Below is a small trained network, with its code and all its weights. Each question gives an input and a target symbol and asks what happens when units are switched off, that is, made to give their printed mean instead of their output.

import numpy as np


def w(rows, s, z=0):
    codes = np.array(rows[::2]) - 128.0
    scale = np.full(codes.shape[1], s)
    scale[-1] = z or s
    return codes * scale


def f(y):
    return np.maximum(y, 0)


def softmax(a):
    e = np.exp(a - a.max(-1, keepdims=True))
    return e / e.sum(-1, keepdims=True)


def log_softmax(a):
    a = a - a.max(-1, keepdims=True)
    return a - np.log(np.exp(a).sum(-1, keepdims=True))


def net(x, mask):
    ids = ['αγδζηλμφω'.index(c) for c in x.split()]
    T = len(ids)
    res = E[ids] + P[:T]
    q, k, v = (res @ M[0].T for M in (Q, K, V))
    z = softmax(np.where(np.tri(T) > 0, q @ k.T / 2**0.5, -1e9)) @ v
    res = res + np.where(mask[0], z, O[0][:, -1]) @ O[0][:, :-1]
    y = f(res @ A[0][:, :-1].T + A[0][:, -1])
    res = res + np.where(mask[1:25], y, B[0][:, -1]) @ B[0][:, :-1]
    return log_softmax(res[-1] @ U[:, :-1].T + U[:, -1])


Q, K, V, O, A, B = {}, {}, {}, {}, {}, {}
E = w([
[101,56,198],'α',
[102,135,197],'γ',
[110,155,203],'δ',
[64,6,46],'ζ',
[135,231,175],'η',
[107,150,203],'λ',
[108,111,201],'μ',
[106,193,202],'φ',
[254,190,182],'ω',
],0.014)
P = w([
[220,79,63],'0',
[1,69,188],'1',
[6,84,189],'2',
[15,96,190],'3',
[26,103,194],'4',
[39,102,196],'5',
[53,88,191],'6',
],0.0086)
Q[0] = w([
[165,118,7],'h1',
[180,142,63],'h1',
],0.018)
K[0] = w([
[101,123,218],'h1',
[48,144,249],'h1',
],0.015)
V[0] = w([
[198,252,163],'h1',
[176,98,171],'h1',
],0.018)
O[0] = w([
[74,159,71,1],'h1',
[116,254,204,139],'h1',
],0.017,0.019)
A[0] = w([
[162,127,189,143],'n1',
[161,187,144,156],'n2',
[134,152,144,117],'n3',
[181,161,79,163],'n4',
[192,113,116,113],'n5',
[89,172,161,97],'n6',
[89,77,18,172],'n7',
[131,48,16,133],'n8',
[178,68,173,91],'n9',
[109,162,85,123],'n10',
[68,175,2,9],'n11',
[168,145,143,88],'n12',
[158,145,170,71],'n13',
[120,175,90,64],'n14',
[231,120,97,154],'n15',
[144,150,173,111],'n16',
[238,127,41,123],'n17',
[158,148,157,66],'n18',
[54,52,138,151],'n19',
[143,85,181,122],'n20',
[66,168,67,162],'n21',
[157,155,126,141],'n22',
[160,146,172,69],'n23',
[116,172,108,202],'n24',
],0.014)
B[0] = w([
[147,94,108,234],'n1',
[129,91,148,157],'n2',
[154,119,142,141],'n3',
[51,161,145,130],'n4',
[84,150,189,170],'n5',
[198,92,146,156],'n6',
[104,2,145,134],'n7',
[112,204,87,132],'n8',
[58,161,112,254],'n9',
[114,161,99,141],'n10',
[234,94,119,145],'n11',
[86,110,59,156],'n12',
[163,141,61,177],'n13',
[175,166,102,136],'n14',
[86,82,207,181],'n15',
[173,124,123,180],'n16',
[226,206,10,134],'n17',
[103,179,77,158],'n18',
[167,150,52,156],'n19',
[121,117,92,232],'n20',
[84,140,102,159],'n21',
[82,81,120,136],'n22',
[157,135,69,180],'n23',
[76,102,177,155],'n24',
],0.0096,0.039)
U = w([
[195,79,106,129],'α',
[156,76,176,142],'γ',
[76,110,170,112],'δ',
[109,55,132,1],'ζ',
[146,117,55,172],'η',
[99,90,182,170],'λ',
[196,63,166,102],'μ',
[9,174,97,138],'φ',
[147,169,76,90],'ω',
],0.013,0.0094)

Each question gives the input, a string of symbols that net reads in full, and the target symbol t.
The units are the heads (2 rows each of Q, K, V and O) and the neurons (one row each of A and B). Each row of codes is followed by its name. A weight is (code - 128) times the scale printed after its matrix; where a second scale follows, it is the last column's (O, A, B and U).
mask holds one flag per unit, heads first, then neurons. A switched-off unit (its flag False) gives its mean, the last column of its rows in O or B, instead of its output. The means were averaged over made-up inputs and are rounded, as every weight is.
A unit's drop is (log p(t) with every unit on - log p(t) with that unit switched off) / (log p(t) with every unit on - log p(t) with every unit switched off).
The circuit of an input: a set's keep is (log p(t) with only the set's units on - log p(t) with every unit switched off) / (log p(t) with every unit on - log p(t) with every unit switched off). Starting from the 12 units with the biggest drops (on a tie, the unit counted first), units are removed one at a time, each time the one whose removal leaves the highest keep (on an exact tie, the one counted first), for as long as the keep stays at least 0.8.
circuit, biggest first: the units of the circuit, biggest drop first
unit that matters most: the unit with the biggest drop
k most important neurons: the k neurons with the biggest drops, biggest first
drop of u: that unit's drop, to one decimal
input ζ φ φ λ, target η: unit that matters most -> n9
input ω ω φ γ η δ μ, target ω: 3 most important neurons -> [n11 n6 n9]
input η γ η λ, target η: circuit, biggest first -> [n11 h1]
input ω ζ φ φ ω ζ γ, target ω: 2 most important neurons -> [n11 n6]
input φ φ ζ λ λ ζ, target φ: 2 most important neurons -> [n8 n6]
input η φ γ, target η: 4 most important neurons -> [n11 n9 n21 n15]
input α α φ γ λ, target α: 2 most important neurons -> [n15 n9]
input φ ζ α, target η: 2 most important neurons -> [n19 n15]
input μ δ γ φ μ λ η, target μ: circuit, biggest first -> [n9 h1 n6 n20]
input ω ζ ζ φ, target ω: circuit, biggest first -> [n11 h1]
input η μ φ ω φ, target η: circuit, biggest first -> [n11 h1]
input ζ ω φ, target η: 2 most important neurons -> [n9 n13]
input φ φ φ ζ ζ, target φ: 3 most important neurons -> [n8 n6 n16]
input φ φ γ, target φ: circuit, biggest first -> [h1]
input ζ δ φ ζ μ ζ, target ζ: circuit, biggest first -> [h1 n9 n20]
input λ φ η δ, target λ: 2 most important neurons -> [n9 n6]
input ζ δ φ η α, target η: 4 most important neurons -> [n9 n13 n23 n20]
input φ μ φ η ω μ μ, target φ: drop of n21 -> 0.2
input μ φ ζ γ φ, target α: drop of n21 -> 0.2
input φ ζ φ γ, target η: circuit, biggest first -> [n15]
